Here is a tiny trained network, its code and every weight. The questions are about switching its units off for an input and a class, where a switched-off unit gives its printed mean instead of its output.

import numpy as np


def w(rows, s, z=0):
    codes = np.array(rows[::2]) - 128.0
    scale = np.full(codes.shape[1], s)
    scale[-1] = z or s
    return codes * scale


def f(y):
    return y / 2 * (1 + np.tanh(0.7978845608 * (y + 0.044715 * y**3)))


def log_softmax(a):
    a = a - a.max(-1, keepdims=True)
    return a - np.log(np.exp(a).sum(-1, keepdims=True))


def net(x, mask):
    res = np.array(x, float).reshape(1, 5) / 4 @ E
    y = f(res @ A[0][:, :-1].T + A[0][:, -1])
    res = res + np.where(mask, y, B[0][:, -1]) @ B[0][:, :-1]
    return log_softmax(res[-1] @ U[:, :-1].T + U[:, -1])


A, B = {}, {}
E = w([
[62,245,205],'x0',
[129,128,127],'x1',
[253,129,216],'x2',
[128,124,128],'x3',
[44,35,202],'x4',
],0.0052)
A[0] = w([
[153,65,240,36],'neuron 0',
[126,106,113,158],'neuron 1',
[117,128,131,137],'neuron 2',
[188,72,85,254],'neuron 3',
[128,135,132,124],'neuron 4',
[151,123,121,148],'neuron 5',
[110,191,2,170],'neuron 6',
[128,129,128,126],'neuron 7',
[224,173,130,116],'neuron 8',
[149,203,165,130],'neuron 9',
[125,141,102,99],'neuron 10',
[73,84,114,143],'neuron 11',
[75,170,166,162],'neuron 12',
[61,53,99,148],'neuron 13',
[145,184,155,140],'neuron 14',
[99,116,128,140],'neuron 15',
[127,131,128,114],'neuron 16',
[200,122,111,177],'neuron 17',
[171,100,103,202],'neuron 18',
[134,161,143,151],'neuron 19',
[122,133,132,133],'neuron 20',
[128,127,141,101],'neuron 21',
[124,140,132,125],'neuron 22',
[76,156,156,143],'neuron 23',
[134,154,141,141],'neuron 24',
[136,160,144,143],'neuron 25',
[43,171,172,134],'neuron 26',
[128,135,132,123],'neuron 27',
[163,140,127,131],'neuron 28',
],0.017,0.0031)
B[0] = w([
[196,116,236,202],'neuron 0',
[147,104,121,145],'neuron 1',
[121,129,122,131],'neuron 2',
[93,6,154,253],'neuron 3',
[127,138,129,128],'neuron 4',
[109,111,125,146],'neuron 5',
[199,105,254,244],'neuron 6',
[128,129,128,128],'neuron 7',
[49,162,50,228],'neuron 8',
[180,227,95,193],'neuron 9',
[138,132,149,132],'neuron 10',
[132,108,53,179],'neuron 11',
[70,181,165,194],'neuron 12',
[164,94,14,211],'neuron 13',
[160,203,106,174],'neuron 14',
[117,121,101,142],'neuron 15',
[128,132,130,125],'neuron 16',
[55,84,113,211],'neuron 17',
[95,63,138,196],'neuron 18',
[138,175,123,150],'neuron 19',
[122,134,128,129],'neuron 20',
[127,136,138,124],'neuron 21',
[124,144,132,129],'neuron 22',
[66,159,149,176],'neuron 23',
[137,166,124,143],'neuron 24',
[140,173,120,148],'neuron 25',
[18,166,163,215],'neuron 26',
[127,138,129,128],'neuron 27',
[102,134,110,153],'neuron 28',
],0.045,0.0073)
U = w([
[199,46,187,133],'0',
[28,116,94,243],'1',
[168,172,219,2],'2',
[147,188,34,41],'3',
[167,93,3,161],'4',
],0.0053,0.00072)

Each question gives the input, the list of numbers given to net, and the class t.
The units are the neurons (one row each of A and B). Each row of codes is followed by its name. A weight is (code - 128) times the scale printed after its matrix; where a second scale follows, it is the last column's (A, B and U).
mask holds one flag per neuron, in row order. A switched-off neuron (its flag False) gives its mean, the last column of its row in B, instead of its output. The means were averaged over made-up inputs and are rounded, as every weight is.
A unit's drop is (log p(t) with every unit on - log p(t) with that unit switched off) / (log p(t) with every unit on - log p(t) with every unit switched off).
The circuit of an input: a set's keep is (log p(t) with only the set's units on - log p(t) with every unit switched off) / (log p(t) with every unit on - log p(t) with every unit switched off). Starting from the 12 units with the biggest drops (on a tie, the unit counted first), units are removed one at a time, each time the one whose removal leaves the highest keep (on an exact tie, the one counted first), for as long as the keep stays at least 0.8.
units of the circuit, in order: the units of the circuit, biggest drop first
unit that matters most: the unit with the biggest drop
top k neurons: the k neurons with the biggest drops, biggest first
drop of u: that unit's drop, to one decimal
input [-2,5,8,3,3], class 0: unit that matters most -> neuron 0
input [-2,5,0,4,1], class 4: units of the circuit, in order -> neuron 6; neuron 26
input [1,-6,1,7,4], class 2: units of the circuit, in order -> neuron 8; neuron 3
input [3,-6,0,2,-3], class 2: units of the circuit, in order -> neuron 13; neuron 17
input [7,-5,1,0,3], class 2: top 2 neurons -> neuron 8; neuron 17
input [-2,7,-1,-2,2], class 4: top 2 neurons -> neuron 6; neuron 0
input [-6,-2,0,0,-5], class 0: top 3 neurons -> neuron 6; neuron 26; neuron 3
input [2,4,0,-4,-4], class 2: top 2 neurons -> neuron 13; neuron 6
input [0,1,-8,-2,8], class 4: top 2 neurons -> neuron 13; neuron 11
input [1,1,4,-4,4], class 2: top 2 neurons -> neuron 3; neuron 13
input [1,7,6,5,-3], class 3: top 2 neurons -> neuron 9; neuron 26
input [2,2,1,5,-5], class 3: top 2 neurons -> neuron 0; neuron 8
input [-3,-6,1,-4,5], class 0: top 2 neurons -> neuron 8; neuron 0
input [-2,-7,3,-6,1], class 0: units of the circuit, in order -> neuron 26
input [2,8,1,0,-7], class 3: top 3 neurons -> neuron 8; neuron 0; neuron 9
input [7,-8,-6,2,0], class 2: top 2 neurons -> neuron 6; neuron 8
input [-1,-2,-1,0,-3], class 0: drop of neuron 26 -> 0.1
input [-3,-3,-7,-6,7], class 4: drop of neuron 13 -> 0.1
input [-3,-8,-7,-8,-3], class 0: drop of neuron 6 -> 0.3
input [-4,-1,-6,-7,-1], class 0: units of the circuit, in order -> neuron 6
